Group, then class
.04 -.07 .14 -.12 .16 .01 -.02 -.02 .07 -.04 .03 -.03 -.19 .04 -.04 -.05
 .07 -.08 -.01 -.03 .07 .05 -.11 -.07 -.02 -.05 -.04 .05 .32 .11 -.04
 .07 -.02 .00 -.05 .17 .02 => V/Z
.02 .22 -.19 -.01 .05 .04 .02 -.09 .04 .10 .13 -.02 .06 -.03 .20 -.05
 .02 .11 -.01 .20 .47 -.08 .17 -.05 -.09 -.03 -.33 -.04 -.60 -.01 .13
 .06 .01 .01 -.03 -.08 .09 => F/G
.07 .12 .09 .02 .11 .02 -.10 .05 -.08 -.23 -.03 .03 -.17 -.03 -.03 .14
 -.15 -.25 .00 .01 .04 .21 -.10 .12 -.03 -.06 -.12 .15 -.06 -.06 -.07
 .02 .18 -.11 .04 .02 .08 => C/W
.02 .10 .07 -.01 .04 -.05 -.03 .04 .00 .04 .00 -.09 -.08 -.07 -.04 -.07
 -.01 -.07 .00 .08 .33 .00 -.04 .08 .02 .06 -.01 .15 -.60 -.09 .00 .01
 -.05 -.07 -.09 -.03 .07 => S/E
.06 .08 .07 -.08 .10 .04 -.13 .13 -.03 -.24 .05 .00 -.11 -.04 .02 .11
 .04 .04 .11 .10 .12 .31 -.08 .06 -.11 -.02 -.22 .02 -.19 -.09 .12 -.03
 .20 -.04 .12 .03 .19 => C/W
-.03 -.23 -.09 -.04 .12 .02 .06 -.05 .08 -.01 .13 -.10 -.18 .03 .09 -.03
 .02 -.13 -.05 -.12 .12 .07 .00 -.05 -.02 -.12 .05 -.11 .24 .03 -.07 .01
 -.05 -.01 -.13 .13 -.01 => V/Q
-.02 .03 -.01 -.22 .07 .09 -.02 .12 -.04 -.13 -.10 .01 -.09 .05 .05 .09
 .06 -.03 .13 -.01 .24 .23 -.10 -.04 -.22 .02 -.18 -.09 -.39 -.04 .05
 .03 .07 .02 .07 .00 .13 => C/W
.04 -.11 .01 -.03 .08 -.01 -.13 .08 -.02 -.17 .11 .07 -.01 -.11 -.06 .19
 -.10 .03 .02 .06 -.08 .05 -.10 -.17 .01 .06 -.08 -.04 .30 .07 .04 .00
 .22 -.06 .04 -.03 .10 => C/H
.01 .03 .07 -.05 .09 -.18 .09 -.14 .16 .13 .02 -.08 -.08 -.01 -.01 -.11
 .06 -.08 -.03 .02 .10 .05 -.03 .02 .02 -.06 -.02 .11 .01 .09 -.08 .03
 -.06 .03 -.08 .07 .00 => V/Q
.34 .03 .04 -.14 .16 .00 -.05 -.11 .23 .09 .06 -.05 -.01 -.22 .19 .14
 .03 .04 -.03 .26 .11 -.27 .05 -.10 .07 .00 -.08 -.05 -.09 -.08 .07 .08
 -.07 .04 .02 -.01 .14 => F/L
.12 .21 .13 -.03 .16 -.04 -.05 -.14 .02 -.01 .08 -.03 -.05 -.22 .01 .06
 -.11 .04 -.07 .18 .03 -.23 -.08 .10 .14 .06 -.06 .11 -.05 .00 .02 -.02
 -.04 -.02 .03 -.05 .24 => F/G
-.13 -.14 -.09 -.02 .11 .00 -.03 -.13 .09 -.03 .08 -.06 -.16 -.14 .12
 .06 .00 .08 -.02 .05 .15 -.11 .08 -.13 -.04 -.08 -.05 -.10 -.06 -.03
 .06 -.12 -.03 .04 -.04 -.03 .07 => F/G
-.04 .12 .14 -.10 .06 -.02 -.05 -.03 .17 -.05 -.20 -.21 -.21 .04 -.08
 -.11 .04 -.29 .00 -.12 .21 .02 -.11 -.05 -.17 -.03 -.08 .11 .32 .12
 -.08 .22 .00 .00 -.04 .08 .00 => V/Z
.04 .12 .14 .00 -.04 -.02 .06 -.07 .01 .12 .04 -.11 -.04 .05 -.04 -.19
 .02 -.02 .03 .09 .27 .04 .01 -.01 .00 -.02 -.12 .04 -.82 -.01 .05 .04
 -.10 -.02 -.08 .01 .06 => S/E
-.02 -.07 .24 -.11 .02 .03 .00 .03 .09 .07 -.05 .02 -.18 .01 -.02 -.09
 .04 -.08 -.06 -.07 -.02 -.08 -.12 -.09 -.05 -.01 .04 -.05 .69 .06 -.09
 .07 .02 .01 .01 .06 .02 => V/Q
.02 .24 .11 -.13 .09 -.07 .15 -.34 .14 .19 .09 -.02 .00 -.07 .10 .06
 -.02 -.23 -.06 .06 .28 -.13 -.01 .04 .10 .10 .03 .07 -.15 -.05 -.05 .11
 -.11 .04 -.21 .00 .14 => V/Q
.06 .12 .14 .03 .01 -.10 .18 -.18 .00 .17 .06 -.09 -.01 .03 .00 -.09 .02
 .04 -.01 .18 .24 -.06 .02 .02 .02 .01 -.09 .14 -.82 .03 .04 -.02 -.15
 .05 .00 .12 .22 => S/E

Group, then class
.02 .33 .07 -.13 .04 .12 -.02 -.02 .14 .09 .06 -.05 .00 -.04 .24 .04
 -.05 .00 .00 -.12 .04 -.03 .04 -.07 -.06 -.04 -.10 .03 -.24 -.13 -.02
 -.04 .05 -.07 -.11 -.22 -.18 => [53]/Y
-.17 .17 .13 .05 -.13 .07 -.06 -.04 .04 .15 -.07 -.11 .01 -.07 .25 -.01
 -.15 .07 -.08 -.02 -.04 .09 .05 .03 -.09 .12 -.01 .01 -.21 -.02 -.15
 .05 .04 -.16 -.24 -.02 -.09 => [53]/Y
-.10 -.01 .02 -.04 .06 .05 .06 -.05 .07 .05 .01 -.02 .03 -.10 .18 .01
 -.06 .02 .04 -.01 -.02 -.04 -.01 -.17 .02 -.05 -.02 -.01 -.19 -.04 -.05
 .06 .00 -.02 -.06 -.09 .05 => [53]/B
-.04 -.08 -.01 .00 .03 -.04 -.06 -.06 -.04 .06 -.10 .01 -.05 .12 -.31
 -.01 -.01 .03 -.12 .07 .01 .11 .12 .11 -.08 .15 .05 -.11 .08 .02 .06
 .27 -.11 .04 -.22 .20 -.01 => [58]/T
.04 .20 .12 .03 .03 -.02 .32 .00 .16 -.02 -.08 -.02 .00 -.05 -.10 -.01
 -.09 -.01 .00 -.07 .08 .11 .04 .12 -.09 -.02 -.15 .00 -.08 -.08 -.08
 -.03 .02 .08 -.11 .06 -.01 => [58]/J
-.09 .22 .06 -.03 -.16 .12 -.02 -.11 .10 .11 -.02 -.05 -.01 -.09 .22
 -.01 -.03 .05 -.01 -.13 -.06 .34 .00 .04 -.04 .05 -.03 -.05 -.13 -.01
 -.12 .03 .07 -.03 -.10 .05 -.16 => [53]/Y
.03 .24 -.01 -.01 -.06 .17 -.02 -.02 .02 .05 .18 -.01 .04 -.06 .30 .00
 -.05 .00 .08 -.01 -.07 -.07 -.01 -.07 .01 -.02 -.01 .03 -.15 -.04 -.06
 -.11 .09 -.15 -.03 -.17 -.12 => [55]/P
.04 .16 .13 -.01 .14 .03 .02 -.06 -.09 -.02 -.03 -.02 .04 -.02 .19 .05
 -.14 .10 -.06 .04 -.05 -.10 -.01 -.18 .03 -.12 -.12 -.14 -.06 .15 -.02
 .04 .08 -.07 .11 -.25 .01 => [55]/K
.01 .16 .11 .05 -.19 .02 -.02 -.06 .15 .09 -.03 -.06 .06 -.13 .28 .02
 -.08 -.03 .05 -.02 .04 .22 -.01 .14 -.08 -.10 -.03 .11 -.21 .09 -.18
 -.05 .02 -.03 -.17 -.04 -.14 => [53]/Y
-.02 .21 .05 -.04 .13 .09 .03 -.05 .11 .05 .15 -.05 .05 .00 .16 .03 -.05
 .09 .00 -.06 -.02 -.14 .03 -.15 -.04 -.03 -.10 .06 -.43 -.05 .05 .05
 .07 .12 -.02 -.27 .01 => [55]/N
-.07 -.06 .08 .08 -.07 .09 .03 .04 .07 -.01 -.11 -.13 .00 -.13 .30 .04
 -.07 .08 -.02 -.04 -.07 .18 -.05 .08 .00 -.10 -.13 .08 -.08 .02 -.12
 -.07 .05 -.12 -.06 -.05 .02 => [53]/B
-.03 .23 .08 .06 .15 -.07 .04 .05 .08 -.04 .15 .02 .05 -.03 .43 .07 .04
 .12 .01 -.08 -.03 -.08 -.09 -.24 .14 -.11 -.03 .03 -.11 .00 .00 -.12
 .16 -.05 .01 -.25 -.07 => [55]/K
-.04 .26 .05 .10 -.11 .03 -.01 .03 .10 .06 -.07 -.04 .00 -.07 .25 -.04
 -.07 -.02 -.05 .03 -.03 .08 .02 .00 -.04 .03 -.01 .01 -.19 -.04 -.12
 -.03 .04 -.14 -.09 -.02 -.19 => [53]/Y
-.09 .24 .09 -.06 .07 .00 -.03 -.05 .15 -.02 -.06 -.04 .01 .01 -.12 .06
 -.01 -.07 .08 -.03 .05 .06 .17 -.02 -.07 .13 -.03 -.04 .03 .06 .01 .16
 -.01 .17 -.09 .14 -.03 => [58]/J
.13 .23 .15 -.02 .05 .02 .42 .07 -.02 -.11 .14 .03 -.01 -.01 .04 -.04
 -.02 .01 .05 .00 .01 -.05 .04 -.05 .01 -.01 -.06 .01 -.06 -.02 .01 -.08
 .06 -.04 .01 -.08 -.04 => [55]/P
-.16 .36 .09 -.03 .08 .03 -.03 -.12 -.01 -.01 .00 -.05 -.09 .00 -.14
 -.03 -.02 .03 .05 -.03 .02 .04 .04 .03 -.09 .06 -.14 -.08 -.05 -.06 .06
 .07 -.04 .20 .00 .05 .00 => [58]/J
-.05 .06 -.05 -.04 -.06 .00 .00 .04 .02 -.06 -.07 -.02 -.04 .01 -.21
 -.02 -.02 -.07 .01 .04 .07 .20 .09 .17 -.05 .08 .13 -.06 .04 -.06 .11
 .03 -.05 .23 -.09 .19 .04 => [58]/X
.02 .24 .16 .07 -.02 .02 -.09 -.02 .06 .09 -.03 .05 .03 .05 -.24 -.08
 -.01 -.01 -.05 -.05 .05 .15 .05 .10 -.11 .07 -.02 -.07 .04 .00 -.04 .16
 -.18 .11 -.03 .14 -.03 => [58]/J
-.01 .29 .06 .01 -.03 -.11 -.01 -.02 .04 .03 .00 -.04 .04 .00 .18 -.03
 .03 .01 -.03 -.06 -.02 .07 .03 -.06 -.05 .11 -.01 -.03 -.02 .05 -.07
 .07 -.04 -.06 -.15 -.39 -.08 => [53]/D
-.01 .27 -.01 .03 -.13 .10 -.05 -.01 .18 .11 .12 .02 .08 -.02 .19 .02
 -.09 -.10 .02 .18 -.09 .09 .05 .09 -.06 -.06 .02 .06 -.28 -.03 -.14 .00
 .01 -.10 -.18 -.05 -.17 => [53]/Y
-.02 -.05 -.03 -.02 -.16 -.06 -.07 -.02 -.04 -.01 -.04 .14 .00 -.07 -.18
 .04 .08 -.08 .05 .08 .13 .14 -.01 .22 .00 .06 -.05 .08 .05 -.12 .04
 -.19 -.06 .12 -.03 .26 -.03 => [58]/X
-.03 .14 .00 .03 .27 .06 .06 -.03 .04 .05 .12 -.10 .04 .01 .30 .06 -.07
 .15 -.20 -.09 -.06 -.13 -.04 -.28 .01 -.23 -.04 -.01 -.14 .02 .01 .12
 .16 -.12 .00 -.32 -.10 => [55]/K
-.14 .08 .03 .01 .17 .05 .05 -.08 .09 .04 -.11 -.08 .06 .01 .29 .03 -.12
 .15 -.02 -.08 .01 .11 .02 -.07 -.08 .03 .16 .06 -.14 -.05 -.09 .10 .04
 -.02 -.06 -.19 -.05 => [53]/B
-.01 -.08 -.02 -.01 .16 .02 .01 .02 .04 .03 .05 -.06 .04 .05 .19 .07
 -.02 .08 -.04 -.05 -.03 -.09 .01 -.16 -.02 -.07 .03 .07 -.14 .21 -.03
 .09 .05 -.07 .12 -.27 -.03 => [55]/K
-.03 .09 .03 -.03 .09 -.04 .01 -.16 .11 .14 .07 -.01 .00 .08 .10 -.09
 -.07 .02 -.07 -.03 -.09 -.12 -.03 -.27 -.10 .11 .03 -.08 -.18 .00 -.09
 .22 -.05 -.20 -.06 -.18 -.07 => [55]/N
.04 .08 -.08 -.06 .00 .04 -.09 -.03 .09 .05 -.02 -.04 -.02 .14 -.13 .01
 -.02 -.13 -.02 .05 -.01 .15 .11 .10 -.15 .02 -.03 -.01 -.08 -.04 -.01
 .14 -.09 .08 -.06 .10 -.01 => [58]/J
.06 .03 -.04 -.02 .02 .07 .04 .01 .10 .05 .09 -.02 .05 .03 .22 .03 -.06
 .02 .01 .00 -.04 -.05 -.05 -.09 .37 -.08 .04 .05 -.14 .04 -.06 .02 .04
 -.11 .01 -.19 -.03 => [55]/P
-.02 .25 .01 .04 .03 .07 -.05 .00 .20 .08 -.05 -.07 .00 -.09 .26 .01
 -.08 .00 -.03 -.02 -.07 .17 .05 .07 -.07 -.12 -.03 .06 -.24 -.11 -.12
 -.18 .02 .00 -.05 -.12 -.08 => [53]/Y
.01 .36 .12 -.07 .09 .07 -.09 .00 .03 -.02 .16 -.06 .04 .01 .20 -.01 .00
 .11 .07 .01 .03 -.09 .02 -.22 .10 -.01 -.09 .02 -.09 .02 -.03 -.31 .07
 -.08 .01 -.18 -.07 => [55]/P
-.13 .27 -.01 -.08 .18 .12 .02 -.06 .02 .08 .17 -.06 .02 .11 .15 .00
 -.01 .07 -.05 -.10 -.04 -.27 .01 -.34 .00 .05 -.05 -.05 -.20 .05 .03
 .17 .06 -.15 -.03 -.27 -.05 => [55]/N
-.10 .13 -.04 -.02 .07 .06 -.07 -.06 .08 .11 .01 -.14 -.01 .07 -.17 -.04
 .00 -.11 .03 -.06 .02 .12 .11 .21 -.19 .13 -.13 -.01 -.17 -.11 -.01 .16
 -.10 .15 -.14 .25 -.13 => [58]/J
-.01 -.05 .01 .00 .11 .04 -.04 -.02 .01 -.01 .02 -.05 -.04 .07 -.18 -.01
 -.02 -.02 .05 .08 .09 .01 .09 .07 -.13 .01 -.20 -.10 -.08 -.11 -.05 .05
 -.10 .16 -.05 -.01 .00 => [58]/J
.06 .34 .06 .02 .00 .05 -.05 -.07 .09 .06 .03 -.06 .05 -.13 .12 .07 -.06
 -.01 -.01 -.28 .02 .09 .09 .01 -.06 -.01 -.07 .14 -.13 -.07 .17 .03
 -.01 -.05 -.03 -.14 -.17 => [53]/Y
.01 .24 .11 .06 .15 .10 -.09 -.13 .11 .00 .02 -.04 .27 -.05 .15 -.04
 -.05 .10 -.04 .01 .00 -.02 .03 -.05 .04 .06 -.02 .01 -.06 -.02 .02 -.05
 .04 -.02 -.08 -.15 .07 => [55]/P
-.05 .10 .04 -.05 -.07 .04 -.05 -.08 .06 .07 -.10 -.06 -.02 -.03 .18 .00
 -.07 .03 .05 -.03 -.11 .07 .08 .15 -.14 .00 -.06 .02 -.17 -.07 -.10 .20
 .00 -.12 -.13 -.01 -.23 => [53]/D
.07 .31 .12 -.01 .15 .02 .00 .01 .03 -.03 .09 -.03 .03 .02 .07 .01 -.14
 .15 -.08 -.10 .02 -.11 -.05 -.24 .00 -.06 -.12 -.05 -.11 -.03 .00 .02
 .13 -.08 .02 -.29 -.08 => [55]/K
-.10 -.07 -.11 .07 .14 .03 .03 -.03 .18 .15 .01 -.11 .13 .01 .37 .10
 -.03 .01 -.14 -.08 -.04 -.09 .03 -.19 .02 -.14 -.01 -.01 -.25 -.02 -.09
 .14 .04 -.13 -.02 -.38 -.15 => [55]/N
-.05 .42 .08 .06 .02 .05 -.03 .02 .04 .01 -.01 .09 .01 -.09 .26 -.01
 -.09 .01 .00 -.06 -.03 .03 .04 .03 -.05 -.02 -.12 -.04 -.16 -.04 -.13
 .06 .09 -.12 -.05 .01 -.10 => [53]/D
-.09 -.04 .05 -.01 -.08 -.02 -.07 .05 -.08 -.05 -.06 -.04 -.07 .08 -.15
 -.08 .03 .04 .04 -.05 .04 .02 .00 .10 -.05 .18 -.05 -.03 .07 -.03 .09
 .07 -.04 .13 .01 .28 .15 => [58]/T
-.15 .13 .13 -.05 .05 .01 .02 -.04 -.09 -.07 -.08 -.02 -.06 .06 -.33
 -.02 .00 .06 .02 -.01 .15 .12 .09 .05 -.09 .11 -.09 -.03 .09 -.14 .10
 .08 -.04 .26 -.03 .18 .10 => [58]/X
.02 .46 .04 .02 .13 .03 -.02 -.02 .00 .14 .10 -.10 .05 .02 .12 .06 -.03
 .14 -.11 -.09 -.04 -.15 -.04 -.21 -.07 .06 -.03 -.01 -.12 .00 -.05 .10
 .03 -.06 .03 -.06 -.15 => [55]/N
.03 .29 .16 .01 .03 .05 -.02 -.01 .07 -.04 .13 -.02 -.02 -.02 .13 -.08
 -.10 .09 .05 .01 .01 -.22 -.07 -.17 .04 .02 -.05 -.08 -.07 .04 -.03
 -.12 .10 .07 .17 -.10 -.10 => [55]/P
-.05 .19 .01 .08 .03 .01 .01 -.05 .05 .06 -.04 -.02 .04 .04 .04 -.05
 -.07 .08 -.08 -.03 -.01 .06 .10 .01 -.11 .08 -.01 -.02 -.14 -.07 -.09
 .19 -.02 .02 -.01 -.08 -.04 => [53]/D
-.19 .06 -.14 -.04 -.06 -.02 -.01 -.09 .00 .08 -.01 -.14 -.03 .06 -.07
 -.05 .00 -.02 .04 -.02 .02 .04 .03 .08 -.13 .17 .00 -.05 -.09 -.05 .02
 .19 -.10 .07 -.11 .16 .02 => [58]/J
-.01 .19 .05 -.01 -.02 .02 -.08 .02 .16 .03 -.01 -.12 .08 -.09 .17 -.02
 -.06 -.06 .08 .02 .01 .09 .01 .08 -.08 -.17 -.11 .05 -.15 -.07 -.09
 -.14 -.01 .03 -.07 -.04 -.03 => [53]/B
-.05 .35 .16 -.04 -.02 .03 -.02 -.09 .11 .06 .20 -.11 -.04 .01 .18 -.05
 -.01 .03 .06 .09 -.06 -.15 -.01 -.17 .05 .11 -.12 .01 -.09 .03 -.04
 -.13 .09 -.11 -.06 -.05 -.10 => [55]/P
-.01 .13 .01 .00 -.11 .09 .11 -.04 .13 .13 -.03 -.06 .09 -.05 .33 -.03
 -.02 -.05 .01 -.02 -.04 .62 -.04 .04 -.01 -.05 -.03 .05 -.19 -.01 -.17
 .05 .05 -.14 -.11 -.02 -.09 => [53]/Y
-.03 .06 .08 -.02 -.14 -.02 -.01 -.01 -.10 -.05 -.06 .07 -.03 -.02 -.21
 -.02 .09 -.18 .04 .02 .01 .11 .07 .17 .01 .09 .00 -.02 .19 -.03 -.02
 -.16 .00 .15 -.01 .20 .05 => [58]/X
-.02 .27 .05 -.01 -.04 .07 -.06 -.07 .06 .07 .00 .01 -.05 .04 .01 -.03
 -.07 -.04 -.06 .03 .02 .11 .05 .07 -.12 -.03 -.06 -.05 -.10 -.06 -.06
 .14 -.01 .02 -.18 .03 -.18 => [53]/D
.08 .15 .10 .00 .11 .00 -.05 .04 .07 -.05 .07 -.02 .07 -.02 .21 .09 -.07
 -.06 .04 -.01 -.09 -.02 -.03 -.07 .00 -.11 -.05 .03 -.19 .00 -.03 -.09
 .00 -.09 -.01 -.19 -.05 => [55]/P
-.02 -.08 -.06 .11 -.05 .03 -.01 -.05 .09 .14 -.12 -.12 .05 -.01 .20 .07
 -.02 -.08 -.10 -.08 -.11 .13 .06 -.02 -.16 -.06 .11 -.04 -.18 -.03 -.16
 .37 -.10 -.12 -.22 -.04 -.08 => [53]/D
-.10 .08 -.05 -.04 .06 .05 .01 -.10 .13 .11 .10 .00 .09 .02 .31 -.11
 -.02 -.01 .01 .00 .01 -.16 -.03 -.11 -.07 .00 .09 -.02 -.29 -.06 -.05
 .08 .05 -.08 -.06 -.22 .02 => [55]/P
.00 .28 -.07 -.04 -.03 .05 -.01 -.03 .10 .10 .04 -.10 .06 -.09 .30 .04
 -.09 .09 -.02 -.10 .04 .13 .11 -.02 -.13 -.12 -.07 .03 -.18 -.05 -.18
 .04 .05 -.13 -.04 -.11 -.14 => [53]/Y
-.02 .05 .00 -.02 -.02 .01 -.01 .04 .03 -.05 -.07 -.05 .01 .01 -.12 -.05
 -.04 -.13 .01 .04 .09 .11 .10 .13 -.12 .02 -.07 .02 .02 -.03 .03 .01
 -.07 .12 -.05 .12 .10 => [58]/T
-.07 .31 .08 .01 .19 .09 -.07 -.04 .03 .00 .14 -.06 .04 .05 .29 .08 -.07
 .17 -.03 -.02 -.04 -.11 -.04 -.32 .07 .00 -.08 -.08 -.18 .03 -.07 .06
 .06 -.12 -.07 -.34 -.07 => [55]/N
.03 .01 .05 .08 .13 -.01 -.01 .02 .09 .17 -.03 -.09 .08 .00 .22 .12 -.30
 .10 -.06 .03 -.03 -.11 -.04 -.23 .07 -.16 -.02 .05 -.02 .02 -.04 .07
 .03 -.05 .02 -.30 -.04 => [55]/K

Group and class of each row
.25 .04 -.01 -.19 -.20 .15 .23 .04 .27 .59 .05 .19 -.10 .06 .28 -.21 .04
 -.20 .35 .12 .04 .01 -.13 .09 .23 .23 -.07 .04 .01 -.10 -.05 -.02 .05
 .42 -.24 -.04 .04 => U/[249]
.22 .10 .36 .00 -.59 .15 .33 -.11 .40 .12 -.13 -.17 -.04 .12 -.16 .02
 .04 -.03 .29 .23 .19 -.07 -.09 .19 -.16 .13 .05 .03 .22 .08 .08 -.01
 .02 -.05 -.66 .25 .02 => U/[250]
.01 -.03 .06 .02 .12 -.01 .16 .11 .07 .21 -.16 .17 .05 .00 .06 -.18 .03
 -.12 .30 -.08 .02 .03 -.19 -.04 .12 .19 -.64 .24 -.08 .12 -.06 -.18 .08
 .00 -.14 -.02 -.07 => U/[249]
.13 .22 -.09 .00 -.22 .30 .24 .20 .34 .48 -.03 .06 -.02 .02 .38 -.03 .09
 -.23 .38 .07 .31 .05 .25 .20 -.21 .33 -.11 .10 .17 -.07 .09 -.18 .21
 .07 -.23 .01 .08 => U/[250]
.30 .01 -.37 .16 -.03 -.91 .22 .08 .35 -.08 .19 .47 .11 .17 .12 .00 .10
 -.01 .33 -.23 -.16 -.10 -.25 .20 -.03 .67 -.51 .22 .17 .19 .13 -.18 .27
 -.10 -.66 -.10 .10 => M/[238]
.19 .17 .04 .15 .37 -.47 .27 .09 .27 .10 .00 .12 .05 .30 .19 -.38 .00
 -.31 .50 .14 -.07 .07 -.32 .16 .07 .54 -.80 -.02 .15 .01 .25 .16 .33
 -.15 .14 -.01 .01 => M/[253]
